Below is a small trained network, with its code and all its weights. Each question gives an input and a target symbol and asks what happens when units are switched off, that is, made to give their printed mean instead of their output.

import numpy as np


def w(rows, s, z=0):
    codes = np.array(rows[::2]) - 128.0
    scale = np.full(codes.shape[1], s)
    scale[-1] = z or s
    return codes * scale


def f(y):
    return np.maximum(y, 0)


def softmax(a):
    e = np.exp(a - a.max(-1, keepdims=True))
    return e / e.sum(-1, keepdims=True)


def log_softmax(a):
    a = a - a.max(-1, keepdims=True)
    return a - np.log(np.exp(a).sum(-1, keepdims=True))


def net(x, mask):
    ids = ['γδεθλμτφψ'.index(c) for c in x.split()]
    T = len(ids)
    res = E[ids] + P[:T]
    r = res
    for j in range(3):
        rows = slice(2 * j, 2 * j + 2)
        q, k, v = (r @ M[0][rows].T for M in (Q, K, V))
        z = softmax(np.where(np.tri(T) > 0, q @ k.T / 2**0.5, -1e9)) @ v
        o = O[0][rows]
        res = res + np.where(mask[j], z, o[:, -1]) @ o[:, :-1]
    y = f(res @ A[0][:, :-1].T + A[0][:, -1])
    res = res + np.where(mask[3:19], y, B[0][:, -1]) @ B[0][:, :-1]
    return log_softmax(res[-1] @ U[:, :-1].T + U[:, -1])


Q, K, V, O, A, B = {}, {}, {}, {}, {}, {}
E = w([
[113,185,76],'γ',
[105,135,140],'δ',
[96,138,108],'ε',
[140,243,116],'θ',
[132,241,66],'λ',
[107,125,190],'μ',
[111,150,152],'τ',
[131,213,168],'φ',
[169,9,6],'ψ',
],0.013)
P = w([
[175,138,109],'0',
[17,128,103],'1',
[61,104,94],'2',
[52,98,68],'3',
[249,133,108],'4',
[160,104,152],'5',
[166,120,168],'6',
[60,149,104],'7',
[145,107,126],'8',
[144,104,134],'9',
],0.011)
Q[0] = w([
[138,120,130],'h1',
[134,136,88],'h1',
[70,130,159],'h2',
[123,164,175],'h2',
[252,82,104],'h3',
[153,149,159],'h3',
],0.023)
K[0] = w([
[132,107,159],'h1',
[153,131,157],'h1',
[126,194,157],'h2',
[149,125,186],'h2',
[1,209,167],'h3',
[87,106,111],'h3',
],0.021)
V[0] = w([
[133,141,106],'h1',
[66,148,143],'h1',
[163,75,85],'h2',
[145,144,178],'h2',
[106,134,234],'h3',
[133,250,133],'h3',
],0.026)
O[0] = w([
[151,117,124,151],'h1',
[213,199,108,175],'h1',
[90,99,196,73],'h2',
[120,88,61,136],'h2',
[80,118,1,74],'h3',
[168,2,111,245],'h3',
],0.017,0.012)
A[0] = w([
[137,107,176,63],'n1',
[56,88,132,89],'n2',
[81,79,112,209],'n3',
[124,77,80,112],'n4',
[161,96,51,178],'n5',
[190,164,177,151],'n6',
[161,163,80,147],'n7',
[173,118,166,99],'n8',
[131,78,207,126],'n9',
[52,83,175,171],'n10',
[180,140,254,165],'n11',
[173,133,127,80],'n12',
[107,131,122,87],'n13',
[205,60,81,1],'n14',
[186,101,85,171],'n15',
[37,154,83,90],'n16',
],0.0098,0.0043)
B[0] = w([
[103,152,138,160],'n1',
[106,124,176,137],'n2',
[216,139,178,158],'n3',
[158,169,93,194],'n4',
[120,249,102,227],'n5',
[147,69,139,188],'n6',
[150,65,179,165],'n7',
[112,183,114,173],'n8',
[124,208,159,184],'n9',
[179,105,91,147],'n10',
[126,78,75,231],'n11',
[102,83,157,159],'n12',
[155,131,131,128],'n13',
[19,97,101,254],'n14',
[134,106,176,221],'n15',
[182,156,162,136],'n16',
],0.014,0.033)
U = w([
[150,114,71,99],'γ',
[170,190,106,254],'δ',
[226,114,37,158],'ε',
[78,254,161,53],'θ',
[87,146,109,12],'λ',
[177,251,94,166],'μ',
[152,200,91,78],'τ',
[148,152,14,102],'φ',
[142,204,175,166],'ψ',
],0.0078,0.0053)

Each question gives the input, a string of symbols that net reads in full, and the target symbol t.
The units are the heads (2 rows each of Q, K, V and O) and the neurons (one row each of A and B). Each row of codes is followed by its name. A weight is (code - 128) times the scale printed after its matrix; where a second scale follows, it is the last column's (O, A, B and U).
mask holds one flag per unit, heads first, then neurons. A switched-off unit (its flag False) gives its mean, the last column of its rows in O or B, instead of its output. The means were averaged over made-up inputs and are rounded, as every weight is.
A unit's drop is (log p(t) with every unit on - log p(t) with that unit switched off) / (log p(t) with every unit on - log p(t) with every unit switched off).
The circuit of an input: a set's keep is (log p(t) with only the set's units on - log p(t) with every unit switched off) / (log p(t) with every unit on - log p(t) with every unit switched off). Starting from the 12 units with the biggest drops (on a tie, the unit counted first), units are removed one at a time, each time the one whose removal leaves the highest keep (on an exact tie, the one counted first), for as long as the keep stays at least 0.8.
circuit, biggest first: the units of the circuit, biggest drop first
top k neurons: the k neurons with the biggest drops, biggest first
heads that matter: for each layer, one digit per head in row order, 1 if its drop is at least 0.15 and else 0, layers parted by /
input λ φ γ τ λ γ ψ λ φ, target ε: top 4 neurons => (n11; n6; n5; n14)
input μ λ δ, target μ: circuit, biggest first => (h3; n11; n14)
input λ μ φ φ φ φ θ, target φ: circuit, biggest first => (h3)
input δ λ μ δ μ φ θ δ, target μ: circuit, biggest first => (h3; n14)
input φ μ φ λ τ, target μ: circuit, biggest first => (h3; n11; n14)
input μ γ μ φ τ, target γ: circuit, biggest first => (n5; n4)
input λ φ θ γ φ φ λ θ, target φ: top 3 neurons => (n14; n9; n5)
input ψ λ φ φ δ τ φ μ μ μ, target ε: heads that matter => 011
input φ φ λ γ λ φ θ φ, target λ: top 3 neurons => (n14; n11; n9)
input ε δ λ μ, target ε: top 4 neurons => (n14; n5; n11; n6)
input φ δ μ φ φ φ ψ φ τ θ, target ε: circuit, biggest first => (n5; n14)
input μ φ μ μ γ, target φ: circuit, biggest first => (h3; n14)
input μ φ φ φ φ φ λ φ, target φ: circuit, biggest first => (h3; n5)
input δ φ δ δ μ, target φ: circuit, biggest first => (h3; n5)
input φ τ θ δ φ φ φ δ μ τ, target φ: circuit, biggest first => (h3)
input θ γ δ φ γ μ φ θ, target γ: circuit, biggest first => (h3; n5)
input θ λ ε γ λ γ δ, target γ: top 2 neurons => (n5; n11)
input μ μ φ φ θ φ γ θ, target θ: top 4 neurons => (n14; n11; n5; n9)
input γ φ γ γ, target γ: top 4 neurons => (n5; n11; n6; n4)
input φ τ φ λ ψ φ φ θ, target ε: circuit, biggest first => (n11; n6; h3)
input μ φ φ ε, target μ: top neuron => (n11)
input μ θ ε λ, target μ: circuit, biggest first => (h3; n14; n11)
input ψ ε γ, target ψ: circuit, biggest first => (n6; h3)
input φ φ δ δ λ, target φ: top 4 neurons => (n14; n9; n5; n4)
input φ λ φ γ μ, target λ: top 3 neurons => (n14; n11; n9)
input δ μ φ μ θ γ μ, target μ: top 4 neurons => (n11; n14; n6; n12)
input δ λ ψ μ φ δ φ φ φ ε, target ε: top 2 neurons => (n5; n14)
input γ λ φ δ φ, target λ: top 3 neurons => (n14; n9; n11)
